The symbols move the points like this.
Mep y Lim
Mep i Pab
Mep n Pom
Mep s Zuf
Mep l Sak
Mep b Nez
Rig y Nok
Rig i Lik
Rig n Taz
Rig s Kek
Rig l Mib
Rig b Vel
Zef y Lus
Zef i Sak
Zef n Kek
Zef s Lim
Zef l Gel
Zef b Bas
Zuz y Vun
Zuz i Teb
Zuz n Zup
Zuz s Gik
Zuz l Gog
Zuz b Vav
Zis y Tiz
Zis i Niz
Zis n Kur
Zis s Nir
Zis l Rek
Zis b Fum
Nas y Zup
Nas i Vav
Nas n Raf
Nas s Pes
Nas l Nup
Nas b Vof
Tig y Pes
Tig i Rig
Tig n Mov
Tig s Dad
Tig l Vav
Tig b Gel
Zet y Kur
Zet i Fum
Zet n Duf
Zet s Zit
Zet l Beb
Zet b Keb
Taz y Gik
Taz i Kam
Taz n Pes
Taz s Mib
Taz l Teb
Taz b Rig
Suv y Dop
Suv i Vod
Suv n Luz
Suv s Gav
Suv l Vip
Suv b Fef
Keb y Zis
Keb i Zup
Keb n Zet
Keb s Fof
Keb l Zit
Keb b Raf
Dud y Luz
Dud i Fef
Dud n Let
Dud s Fiz
Dud l Ver
Dud b Sib
Vof y Zuz
Vof i Dad
Vof n Nas
Vof s Taz
Vof l Pes
Vof b Lus
Nok y Mog
Nok i Tig
Nok n Gik
Nok s Vof
Nok l Nas
Nok b Kam
Tuk y Sut
Tuk i Mim
Tuk n Pab
Tuk s Kuv
Tuk l Zuv
Tuk b Bev
Des y Rok
Des i Zit
Des n Viv
Des s Zis
Des l Kur
Des b Mon
Dad y Teb
Dad i Kek
Dad n Vav
Dad s Kam
Dad l Nok
Dad b Pek
Zov y Pof
Zov i Rok
Zov n Gav
Zov s Sib
Zov l Dud
Zov b Viv
Gav y Fod
Gav i Fub
Gav n Vip
Gav s Dud
Gav l Let
Gav b Zov
Kek y Vof
Kek i Pok
Kek n Mib
Kek s Gel
Kek l Tig
Kek b Zef
Nez y Sot
Nez i Tuk
Nez n Mep
Nez s Puz
Nez l Zuf
Nez b Bav
Lim y Rig
Lim i Gim
Lim n Gel
Lim s Mos
Lim l Pek
Lim b Sot
Bas y Pok
Bas i Zuf
Bas n Zef
Bas s Sot
Bas l Lim
Bas b Pul
Sib y Suv
Sib i Tiz
Sib n Dud
Sib s Vad
Sib l Fiz
Sib b Kur
Lub y Zuv
Lub i Led
Lub n Puz
Lub s Mim
Lub l Sir
Lub b Sur
Mes y Zef
Mes i Pul
Mes n Mos
Mes s Mep
Mes l Pom
Mes b Zuv
Zuf y Mos
Zuf i Zuv
Zuf n Sak
Zuf s Sut
Zuf l Gim
Zuf b Puz
Vun y Zet
Vun i Raf
Vun n Niz
Vun s Dom
Vun l Mon
Vun b San
Pes y Gog
Pes i Nok
Pes n Nup
Pes s Teb
Pes l San
Pes b Taz
Pom y Gel
Pom i Sot
Pom n Lik
Pom s Sak
Pom l Pok
Pom b Mep
Nek y Zuf
Nek i Lub
Nek n Pul
Nek s Tuk
Nek l Pab
Nek b Muf
Mon y Beb
Mon i Fof
Mon n Des
Mon s Fum
Mon l Zis
Mon b Dom
Fef y Laf
Fef i Fid
Fef n Suv
Fef s Zov
Fef l Gav
Fef b Tiz
Zep y Tuk
Zep i Fod
Zep n Bav
Zep s Sur
Zep l Lub
Zep b Vip
Pok y Dad
Pok i Mos
Pok n Lus
Pok s Vel
Pok l Rig
Pok b Sak
Led y Nek
Led i Dop
Led n Kuv
Led s Zep
Led l Bav
Led b Luz
Beb y Vad
Beb i Nir
Beb n Rok
Beb s Pud
Beb l Tiz
Beb b Zit
Pud y Fid
Pud i Zet
Pud n Tiz
Pud s Des
Pud l Viv
Pud b Niz
Fum y Pud
Fum i Vun
Fum n Zis
Fum s Leg
Fum l Nir
Fum b Zup
Ver y Zep
Ver i Gav
Ver n Tib
Ver s Laf
Ver l Dop
Ver b Fiz
Sak y Pek
Sak i Mes
Sak n Pok
Sak s Gim
Sak l Vel
Sak b Zuf
Muf y Puz
Muf i Sur
Muf n Nek
Muf s Bev
Muf l Tuk
Muf b Dop
Kur y Fef
Kur i Pud
Kur n Sib
Kur s Rek
Kur l Vad
Kur b Zis
Gel y Taz
Gel i Vel
Gel n Tig
Gel s Pek
Gel l Dad
Gel b Lim
Vad y Gav
Vad i Viv
Vad n Fiz
Vad s Fid
Vad l Vod
Vad b Rek
Sot y Vel
Sot i Sut
Sot n Lim
Sot s Mes
Sot l Mos
Sot b Pab
Fub y Ver
Fub i Vad
Fub n Pof
Fub s Fef
Fub l Suv
Fub b Rok
Mog y Fof
Mog i Pes
Mog n Dom
Mog s Zuz
Mog l Zup
Mog b Mov
Viv y Fub
Viv i Beb
Viv n Zov
Viv s Kur
Viv l Sib
Viv b Des
Mov y Nup
Mov i Taz
Mov n Mog
Mov s Vav
Mov l Zuz
Mov b Tig
Vip y Bev
Vip i Pof
Vip n Zep
Vip s Let
Vip l Sur
Vip b Gav
Fod y Mim
Fod i Ver
Fod n Bev
Fod s Luz
Fod l Led
Fod b Pof
Mos y Kek
Mos i Bas
Mos n Pek
Mos s Pom
Mos l Lik
Mos b Mes
Laf y Sur
Laf i Dud
Laf n Dop
Laf s Pof
Laf l Fod
Laf b Vod
Vav y San
Vav i Mib
Vav n Zuz
Vav s Nok
Vav l Gik
Vav b Dad
Puz y Mes
Puz i Kuv
Puz n Zuf
Puz s Sir
Puz l Sut
Puz b Lub
Tiz y Vod
Tiz i Duf
Tiz n Fef
Tiz s Viv
Tiz l Zov
Tiz b Pud
Fid y Dud
Fid i Kur
Fid n Vod
Fid s Rok
Fid l Fub
Fid b Duf
Let y Led
Let i Suv
Let n Sur
Let s Ver
Let l Tib
Let b Dud
Lik y Tig
Lik i Lim
Lik n Kam
Lik s Pok
Lik l Lus
Lik b Pom
Nir y Viv
Nir i Mon
Nir n Rek
Nir s Zet
Nir l Duf
Nir b Leg
Bav y Pab
Bav i Bev
Bav n Nez
Bav s Lub
Bav l Puz
Bav b Zep
Bev y Sir
Bev i Tib
Bev n Tuk
Bev s Led
Bev l Kuv
Bev b Fod
Kuv y Pul
Kuv i Muf
Kuv n Zuv
Kuv s Bav
Kuv l Nez
Kuv b Led
Fiz y Vip
Fiz i Zov
Fiz n Ver
Fiz s Vod
Fiz l Laf
Fiz b Vad
Vel y Kam
Vel i Pom
Vel n Rig
Vel s Zef
Vel l Kek
Vel b Gim
Nup y Leg
Nup i Gik
Nup n Fof
Nup s San
Nup l Vun
Nup b Pes
Dop y Lub
Dop i Let
Dop n Muf
Dop s Fod
Dop l Bev
Dop b Laf
Duf y Sib
Duf i Zis
Duf n Fid
Duf s Beb
Duf l Rok
Duf b Zet
Fof y Nir
Fof i Gog
Fof n Zit
Fof s Vun
Fof l Niz
Fof b Nup
Rek y Zov
Rek i Des
Rek n Vad
Rek s Duf
Rek l Fid
Rek b Nir
Gog y Mon
Gog i Mog
Gog n Leg
Gog s Raf
Gog l Keb
Gog b Gik
Dom y Zit
Dom i Nup
Dom n Mon
Dom s Zup
Dom l Fum
Dom b Mog
Lus y Vav
Lus i Pek
Lus n Vof
Lus s Rig
Lus l Taz
Lus b Pok
Pof y Tib
Pof i Fiz
Pof n Fod
Pof s Suv
Pof l Luz
Pof b Fub
Leg y Des
Leg i Dom
Leg n Nir
Leg s Keb
Leg l Zet
Leg b Gog
Teb y Raf
Teb i Vof
Teb n San
Teb s Mov
Teb l Mog
Teb b Mib
Zuv y Bas
Zuv i Nek
Zuv n Mes
Zuv s Nez
Zuv l Mep
Zuv b Kuv
San y Keb
San i Nas
San n Vun
San s Mog
San l Dom
San b Teb
Mib y Nas
Mib i Lus
Mib n Teb
Mib s Tig
Mib l Mov
Mib b Kek
Vod y Let
Vod i Sib
Vod n Laf
Vod s Fub
Vod l Pof
Vod b Fid
Raf y Fum
Raf i Zuz
Raf n Keb
Raf s Nup
Raf l Fof
Raf b Nas
Mim y Nez
Mim i Zep
Mim n Sir
Mim s Muf
Mim l Nek
Mim b Tib
Pab y Gim
Pab i Sir
Pab n Sot
Pab s Zuv
Pab l Mes
Pab b Tuk
Pul y Sak
Pul i Puz
Pul n Bas
Pul s Pab
Pul l Sot
Pul b Nek
Niz y Duf
Niz i Keb
Niz n Pud
Niz s Mon
Niz l Des
Niz b Vun
Zit y Rek
Zit i Leg
Zit n Beb
Zit s Niz
Zit l Pud
Zit b Fof
Tib y Bav
Tib i Vip
Tib n Mim
Tib s Dop
Tib l Muf
Tib b Ver
Pek y Mib
Pek i Zef
Pek n Dad
Pek s Lik
Pek l Kam
Pek b Mos
Luz y Muf
Luz i Laf
Luz n Led
Luz s Vip
Luz l Zep
Luz b Suv
Kam y Mov
Kam i Gel
Kam n Nok
Kam s Lus
Kam l Vof
Kam b Lik
Gim y Lik
Gim i Mep
Gim n Vel
Gim s Bas
Gim l Zef
Gim b Sut
Sut y Pom
Sut i Nez
Sut n Gim
Sut s Pul
Sut l Bas
Sut b Sir
Zup y Niz
Zup i San
Zup n Fum
Zup s Gog
Zup l Leg
Zup b Zuz
Rok y Fiz
Rok i Rek
Rok n Fub
Rok s Tiz
Rok l Fef
Rok b Beb
Sir y Mep
Sir i Bav
Sir n Sut
Sir s Nek
Sir l Pul
Sir b Mim
Gik y Dom
Gik i Mov
Gik n Gog
Gik s Nas
Gik l Raf
Gik b Nok
Sur y Kuv
Sur i Luz
Sur n Lub
Sur s Tib
Sur l Mim
Sur b Let

In the rows, 500 means zero.

The rows follow the links: the fewer symbols apart two points are, the more alike their rows tend to be.

Name the point of each row.
[762, 712, 472, 754, 324, 289, 636, 551, 648, 419, 568, 438, 692, 504, 668, 677, 660, 766, 726, 558, 552, 700, 604, 737, 635, 412, 704, 832, 727, 453, 469, 226, 542, 624, 380, 464, 351, 488, 558, 438, 490] | Mep
[330, 772, 608, 484, 263, 277, 577, 510, 702, 396, 626, 360, 692, 506, 443, 726, 432, 581, 507, 490, 265, 507, 419, 488, 556, 655, 683, 974, 468, 769, 548, 269, 692, 663, 436, 648, 560, 600, 668, 514, 591] | Led
[909, 525, 392, 786, 470, 430, 599, 553, 509, 484, 480, 531, 570, 504, 721, 516, 723, 729, 744, 577, 732, 711, 670, 769, 607, 290, 591, 519, 778, 258, 426, 361, 391, 506, 416, 361, 291, 420, 435, 420, 425] | Pok
[83, 550, 630, 233, 459, 509, 432, 459, 547, 487, 544, 442, 485, 498, 276, 539, 269, 312, 273, 422, 231, 303, 330, 246, 424, 726, 474, 609, 243, 782, 574, 567, 641, 541, 559, 671, 701, 614, 592, 587, 596] | Fub
[910, 429, 363, 753, 560, 501, 551, 549, 436, 523, 443, 570, 508, 499, 716, 445, 719, 677, 706, 567, 780, 686, 674, 738, 575, 264, 513, 358, 747, 205, 429, 454, 344, 450, 446, 329, 296, 389, 391, 425, 404] | Rig
[543, 209, 420, 421, 748, 750, 394, 472, 294, 610, 385, 630, 283, 496, 480, 257, 498, 342, 412, 488, 666, 421, 526, 426, 404, 409, 283, 12, 444, 307, 475, 776, 327, 324, 588, 389, 507, 425, 342, 504, 428] | Zup
[561, 206, 408, 431, 754, 746, 389, 477, 291, 610, 382, 635, 281, 488, 497, 257, 510, 361, 434, 491, 671, 427, 532, 446, 409, 394, 284, 7, 460, 291, 465, 766, 324, 325, 579, 382, 490, 423, 345, 508, 428] | Gog
[83, 531, 632, 232, 470, 525, 418, 445, 530, 493, 540, 447, 475, 491, 281, 530, 277, 298, 269, 426, 235, 300, 326, 243, 408, 725, 456, 571, 238, 781, 571, 585, 632, 536, 570, 662, 707, 601, 597, 581, 589] | Fef
[835, 649, 438, 784, 367, 324, 635, 557, 603, 444, 537, 461, 653, 511, 699, 624, 696, 762, 745, 566, 626, 726, 635, 764, 643, 366, 669, 734, 757, 374, 451, 262, 489, 587, 392, 428, 319, 461, 519, 423, 468] | Gim
[87, 564, 624, 243, 444, 494, 439, 457, 554, 481, 549, 429, 499, 489, 281, 559, 275, 321, 282, 427, 223, 305, 328, 262, 422, 736, 484, 642, 254, 802, 578, 550, 648, 545, 554, 668, 704, 608, 608, 583, 590] | Vod
[742, 243, 378, 566, 716, 694, 446, 502, 310, 591, 382, 632, 335, 495, 589, 291, 606, 470, 542, 526, 765, 534, 606, 565, 462, 315, 352, 54, 587, 201, 442, 685, 289, 335, 537, 335, 404, 383, 324, 463, 402] | Nas
[744, 721, 477, 740, 308, 281, 642, 556, 652, 409, 570, 426, 703, 503, 655, 683, 646, 759, 719, 562, 534, 700, 588, 722, 638, 434, 706, 854, 718, 478, 479, 219, 545, 621, 384, 475, 360, 497, 569, 432, 502] | Zuf
[718, 734, 494, 733, 294, 271, 640, 550, 662, 406, 579, 423, 705, 501, 644, 692, 639, 755, 703, 558, 515, 688, 584, 712, 639, 447, 713, 876, 705, 495, 487, 214, 557, 633, 383, 494, 369, 500, 582, 446, 510] | Sut
[149, 677, 635, 328, 339, 382, 507, 478, 640, 435, 595, 383, 601, 495, 333, 655, 328, 423, 364, 450, 205, 389, 353, 332, 479, 726, 579, 838, 320, 828, 575, 413, 697, 612, 504, 684, 661, 614, 656, 569, 609] | Ver
[857, 336, 358, 680, 642, 603, 505, 522, 370, 559, 409, 608, 416, 497, 671, 362, 682, 584, 641, 550, 798, 628, 652, 670, 525, 265, 430, 199, 688, 174, 422, 575, 306, 392, 487, 310, 333, 374, 348, 436, 389] | Taz
[118, 417, 588, 207, 577, 618, 382, 445, 455, 533, 494, 500, 393, 481, 281, 441, 285, 249, 246, 418, 309, 276, 347, 219, 376, 679, 375, 386, 225, 700, 561, 681, 569, 463, 600, 610, 697, 578, 526, 585, 558] | Tiz
[902, 565, 395, 794, 441, 397, 603, 548, 538, 471, 499, 511, 600, 506, 718, 542, 722, 749, 748, 570, 709, 721, 656, 769, 619, 304, 610, 583, 773, 291, 441, 334, 419, 530, 403, 377, 289, 424, 457, 413, 435] | Zef
[798, 678, 458, 781, 345, 306, 644, 550, 617, 423, 555, 451, 672, 501, 682, 651, 679, 769, 734, 565, 588, 722, 622, 747, 641, 395, 685, 781, 738, 413, 456, 244, 514, 601, 386, 444, 330, 464, 531, 426, 477] | Sot
[276, 263, 504, 262, 700, 729, 354, 446, 339, 588, 424, 573, 292, 493, 358, 307, 365, 240, 292, 443, 478, 311, 413, 289, 362, 551, 288, 114, 294, 508, 515, 781, 438, 363, 618, 507, 631, 499, 425, 561, 492] | Zet
[482, 210, 439, 383, 753, 745, 378, 464, 293, 604, 389, 622, 271, 496, 452, 263, 470, 311, 387, 475, 636, 395, 504, 391, 389, 436, 275, 20, 412, 339, 477, 791, 342, 327, 595, 414, 535, 442, 355, 520, 435] | Vun
[99, 451, 599, 211, 541, 586, 399, 447, 471, 521, 511, 482, 412, 493, 283, 466, 276, 260, 248, 417, 282, 280, 334, 232, 389, 705, 397, 448, 226, 724, 561, 652, 592, 478, 586, 639, 715, 587, 558, 589, 567] | Fid

Each walk starts at a row. The symbols on each line, taken left to right, move it on to the next point.
Each answer is a row, close to the row of the point it stands for.
[121, 397, 575, 214, 599, 632, 380, 440, 427, 541, 487, 503, 375, 488, 291, 429, 287, 242, 248, 421, 319, 273, 341, 226, 366, 672, 367, 351, 232, 683, 553, 702, 556, 448, 603, 601, 699, 558, 518, 578, 554]
i l l l y i n b	[135, 665, 646, 319, 353, 400, 496, 483, 627, 442, 594, 392, 581, 502, 330, 636, 322, 409, 348, 447, 205, 370, 346, 320, 471, 729, 567, 803, 309, 828, 576, 430, 690, 611, 518, 686, 671, 616, 656, 567, 604]
i s b l l	[122, 650, 637, 300, 367, 410, 488, 468, 615, 446, 586, 394, 568, 491, 324, 626, 304, 392, 342, 442, 195, 363, 344, 310, 456, 736, 553, 773, 300, 828, 573, 459, 682, 599, 524, 687, 676, 623, 639, 579, 605]
[264, 755, 626, 433, 285, 308, 551, 501, 690, 407, 618, 371, 659, 503, 410, 712, 394, 534, 453, 472, 233, 462, 397, 432, 534, 683, 654, 940, 418, 799, 561, 313, 700, 659, 462, 665, 598, 606, 676, 532, 596]
n y y s i s	[668, 750, 507, 714, 281, 260, 636, 549, 679, 400, 597, 407, 712, 514, 621, 712, 616, 738, 688, 542, 469, 671, 563, 691, 630, 471, 722, 909, 675, 543, 485, 201, 588, 643, 381, 515, 387, 518, 594, 447, 523]
y i l y n	[889, 378, 366, 723, 595, 557, 534, 533, 410, 540, 422, 591, 460, 504, 700, 395, 710, 636, 684, 565, 793, 657, 667, 709, 549, 268, 476, 278, 728, 181, 421, 511, 323, 425, 462, 315, 307, 383, 368, 429, 402]
[139, 379, 573, 208, 600, 641, 377, 439, 428, 552, 479, 515, 366, 495, 286, 408, 286, 233, 254, 427, 339, 270, 348, 225, 369, 654, 351, 325, 233, 656, 553, 707, 539, 435, 604, 603, 686, 556, 506, 577, 551]
i l n y s b b l	[85, 508, 613, 224, 497, 543, 412, 443, 511, 506, 531, 453, 452, 490, 272, 513, 272, 285, 272, 424, 250, 287, 325, 241, 406, 725, 443, 538, 228, 767, 565, 603, 619, 513, 573, 661, 718, 598, 581, 584, 580]
y l l s y i l	[516, 786, 570, 622, 253, 249, 618, 533, 703, 391, 613, 383, 720, 508, 550, 737, 531, 685, 602, 528, 368, 606, 494, 607, 612, 563, 723, 985, 590, 652, 522, 207, 651, 672, 400, 587, 469, 553, 641, 485, 554]
[333, 238, 483, 284, 722, 736, 361, 446, 329, 600, 408, 591, 290, 485, 377, 290, 386, 258, 314, 452, 516, 320, 430, 305, 367, 528, 281, 78, 317, 465, 507, 793, 412, 352, 621, 481, 603, 483, 397, 552, 480]
s i b b i s i b l	[903, 399, 367, 733, 583, 540, 541, 537, 419, 535, 435, 581, 473, 503, 704, 413, 715, 649, 693, 571, 789, 676, 672, 722, 558, 262, 491, 305, 733, 185, 420, 501, 332, 430, 457, 325, 307, 382, 378, 421, 402]
n l y b y s y i	[407, 218, 466, 330, 737, 746, 370, 458, 293, 605, 400, 615, 273, 494, 419, 271, 423, 285, 351, 463, 576, 361, 466, 353, 376, 482, 275, 42, 358, 404, 490, 800, 376, 339, 607, 447, 571, 462, 380, 537, 460]
[199, 715, 635, 387, 308, 341, 529, 487, 667, 419, 605, 378, 627, 503, 370, 678, 350, 472, 415, 459, 211, 425, 361, 382, 509, 708, 624, 889, 366, 816, 569, 363, 701, 641, 484, 678, 624, 614, 669, 546, 603]
n n s s y	[652, 763, 517, 698, 274, 254, 637, 548, 682, 403, 602, 402, 719, 499, 610, 712, 598, 733, 680, 537, 459, 663, 552, 677, 631, 484, 725, 928, 664, 558, 488, 201, 603, 653, 391, 525, 404, 527, 606, 451, 531]
i n l y s s y l	[876, 345, 362, 695, 628, 588, 516, 528, 376, 554, 410, 608, 431, 502, 680, 370, 701, 605, 658, 556, 792, 646, 657, 686, 542, 270, 445, 225, 697, 180, 425, 551, 316, 397, 478, 311, 321, 380, 359, 432, 392]
[152, 360, 567, 208, 619, 655, 373, 437, 414, 552, 468, 523, 351, 491, 287, 393, 295, 237, 253, 431, 357, 272, 357, 229, 366, 649, 341, 296, 235, 647, 553, 727, 531, 429, 613, 585, 685, 549, 496, 574, 542]
y l b b i l n l	[103, 603, 639, 268, 413, 463, 459, 462, 585, 466, 568, 425, 533, 502, 295, 583, 290, 348, 309, 424, 210, 334, 332, 280, 441, 735, 514, 697, 267, 820, 573, 508, 671, 566, 545, 681, 697, 612, 624, 581, 602]
s l s i i n y	[220, 731, 640, 402, 296, 332, 542, 489, 675, 417, 613, 373, 639, 495, 382, 696, 365, 494, 419, 465, 217, 436, 380, 398, 523, 705, 634, 911, 375, 813, 565, 339, 705, 645, 483, 675, 619, 610, 678, 542, 601]
[533, 785, 554, 636, 250, 246, 622, 541, 711, 391, 609, 379, 721, 508, 557, 735, 539, 694, 623, 526, 387, 622, 508, 618, 615, 552, 723, 972, 607, 645, 513, 211, 640, 673, 402, 574, 452, 557, 638, 476, 551]
n b i b i s s	[168, 697, 633, 353, 333, 369, 511, 482, 652, 432, 604, 381, 602, 496, 346, 664, 331, 447, 384, 451, 209, 397, 359, 352, 493, 722, 595, 853, 340, 825, 570, 394, 702, 619, 504, 689, 647, 621, 659, 555, 607]
i s i s y y y	[492, 794, 572, 601, 245, 255, 617, 525, 703, 388, 618, 374, 719, 502, 531, 737, 517, 673, 598, 522, 354, 591, 485, 588, 601, 577, 718, 990, 567, 674, 525, 215, 659, 676, 412, 597, 477, 560, 647, 483, 563]
